Here is a tiny trained network, its code and every weight. The questions are about switching its units off for an input and a class, where a switched-off unit gives its printed mean instead of its output.

import numpy as np


def w(rows, s, z=0):
    codes = np.array(rows[::2]) - 128.0
    scale = np.full(codes.shape[1], s)
    scale[-1] = z or s
    return codes * scale


def f(y):
    return np.maximum(y, 0)


def log_softmax(a):
    a = a - a.max(-1, keepdims=True)
    return a - np.log(np.exp(a).sum(-1, keepdims=True))


def net(x, mask):
    res = np.array(x, float).reshape(1, 5) / 4 @ E
    y = f(res @ A[0][:, :-1].T + A[0][:, -1])
    res = res + np.where(mask, y, B[0][:, -1]) @ B[0][:, :-1]
    return log_softmax(res[-1] @ U[:, :-1].T + U[:, -1])


A, B = {}, {}
E = w([
[127,127,130,128,128,128,128],'x0',
[155,131,137,141,204,136,61],'x1',
[130,132,127,128,128,128,128],'x2',
[164,124,126,127,60,124,51],'x3',
[138,107,139,3,140,149,138],'x4',
],0.013)
A[0] = w([
[135,121,124,112,227,129,78,9],'N0',
[131,126,136,134,128,129,123,114],'N1',
[129,131,116,80,134,129,105,53],'N2',
[130,122,130,107,132,127,113,74],'N3',
[127,128,115,104,128,123,162,139],'N4',
[135,118,140,99,121,138,163,119],'N5',
[138,139,108,181,130,113,54,108],'N6',
[147,125,134,145,121,162,49,104],'N7',
[111,129,135,81,125,137,199,129],'N8',
[149,133,129,100,48,132,68,47],'N9',
[120,133,113,250,114,119,179,136],'N10',
[122,131,127,124,129,128,130,116],'N11',
[138,134,130,174,134,120,61,109],'N12',
[126,116,132,120,232,123,63,157],'N13',
[139,119,131,35,142,133,100,185],'N14',
[107,104,134,147,60,115,138,46],'N15',
[137,118,148,29,141,132,95,11],'N16',
[133,118,131,102,60,125,78,25],'N17',
[138,126,120,123,201,128,89,82],'N18',
[131,131,131,162,195,131,166,50],'N19',
[128,130,149,152,122,106,96,108],'N20',
[155,123,124,100,33,130,59,154],'N21',
],0.02,0.012)
B[0] = w([
[78,138,243,95,61,98,200,179],'N0',
[131,129,129,124,130,112,116,132],'N1',
[143,140,131,162,137,161,76,148],'N2',
[144,130,123,150,137,166,127,135],'N3',
[138,143,131,87,149,89,129,165],'N4',
[148,129,120,127,139,79,156,163],'N5',
[177,131,24,120,186,55,108,209],'N6',
[172,135,42,107,179,58,131,189],'N7',
[153,124,111,110,168,25,174,201],'N8',
[54,130,243,99,72,149,175,178],'N9',
[67,134,246,109,50,215,144,253],'N10',
[151,122,142,149,139,130,142,130],'N11',
[174,108,48,138,190,64,125,199],'N12',
[117,122,117,174,93,234,60,231],'N13',
[108,123,173,91,123,43,211,228],'N14',
[129,132,105,164,127,215,56,157],'N15',
[134,129,73,185,112,246,44,185],'N16',
[100,146,222,88,69,100,188,160],'N17',
[84,136,210,117,99,176,152,179],'N18',
[132,137,98,152,86,201,56,166],'N19',
[150,120,86,142,165,111,139,160],'N20',
[122,120,116,182,119,251,63,222],'N21',
],0.021,0.019)
U = w([
[59,157,215,92,85,113,215,254],'0',
[127,144,87,227,122,227,25,35],'1',
[223,129,9,114,248,2,156,66],'2',
],0.0067,0.00094)

Each question gives the input, the list of numbers given to net, and the class t.
The units are the neurons (one row each of A and B). Each row of codes is followed by its name. A weight is (code - 128) times the scale printed after its matrix; where a second scale follows, it is the last column's (A, B and U).
mask holds one flag per neuron, in row order. A switched-off neuron (its flag False) gives its mean, the last column of its row in B, instead of its output. The means were averaged over made-up inputs and are rounded, as every weight is.
A unit's drop is (log p(t) with every unit on - log p(t) with that unit switched off) / (log p(t) with every unit on - log p(t) with every unit switched off).
The circuit of an input: a set's keep is (log p(t) with only the set's units on - log p(t) with every unit switched off) / (log p(t) with every unit on - log p(t) with every unit switched off). Starting from the 12 units with the biggest drops (on a tie, the unit counted first), units are removed one at a time, each time the one whose removal leaves the highest keep (on an exact tie, the one counted first), for as long as the keep stays at least 0.8.
units of the circuit, in order: the units of the circuit, biggest drop first
unit that matters most: the unit with the biggest drop
k most important neurons: the k neurons with the biggest drops, biggest first
drop of u: that unit's drop, to one decimal
input [1,-2,-6,-1,5], class 2: units of the circuit, in order -> [N10]
input [0,-8,-1,1,-3], class 1: 2 most important neurons -> [N15 N14]
input [-4,-1,3,-1,-5], class 0: 3 most important neurons -> [N21 N13 N10]
input [8,-8,2,1,-4], class 1: 4 most important neurons -> [N15 N14 N0 N9]
input [-8,-1,4,-2,-6], class 0: 4 most important neurons -> [N10 N21 N13 N16]
input [0,3,1,1,-1], class 2: 3 most important neurons -> [N10 N21 N16]
input [1,-7,-3,2,-2], class 1: 3 most important neurons -> [N14 N15 N0]
input [-7,4,3,2,8], class 1: 2 most important neurons -> [N16 N13]
input [-2,3,2,2,-7], class 2: 2 most important neurons -> [N6 N12]
input [-3,4,2,-8,0], class 1: 3 most important neurons -> [N19 N13 N14]
input [-8,6,-5,7,-4], class 2: 2 most important neurons -> [N6 N7]
input [-3,6,-5,4,-1], class 2: 3 most important neurons -> [N7 N10 N6]
input [-3,2,-3,2,5], class 1: 2 most important neurons -> [N16 N10]
input [-2,7,-8,7,-4], class 2: 2 most important neurons -> [N6 N7]
input [5,-2,5,-5,6], class 2: unit that matters most -> N10
input [-7,3,5,7,-5], class 2: drop of N6 -> 0.3
input [-6,-5,4,-4,5], class 2: drop of N10 -> 0.1
input [-7,4,-1,2,-8], class 2: drop of N6 -> 0.5
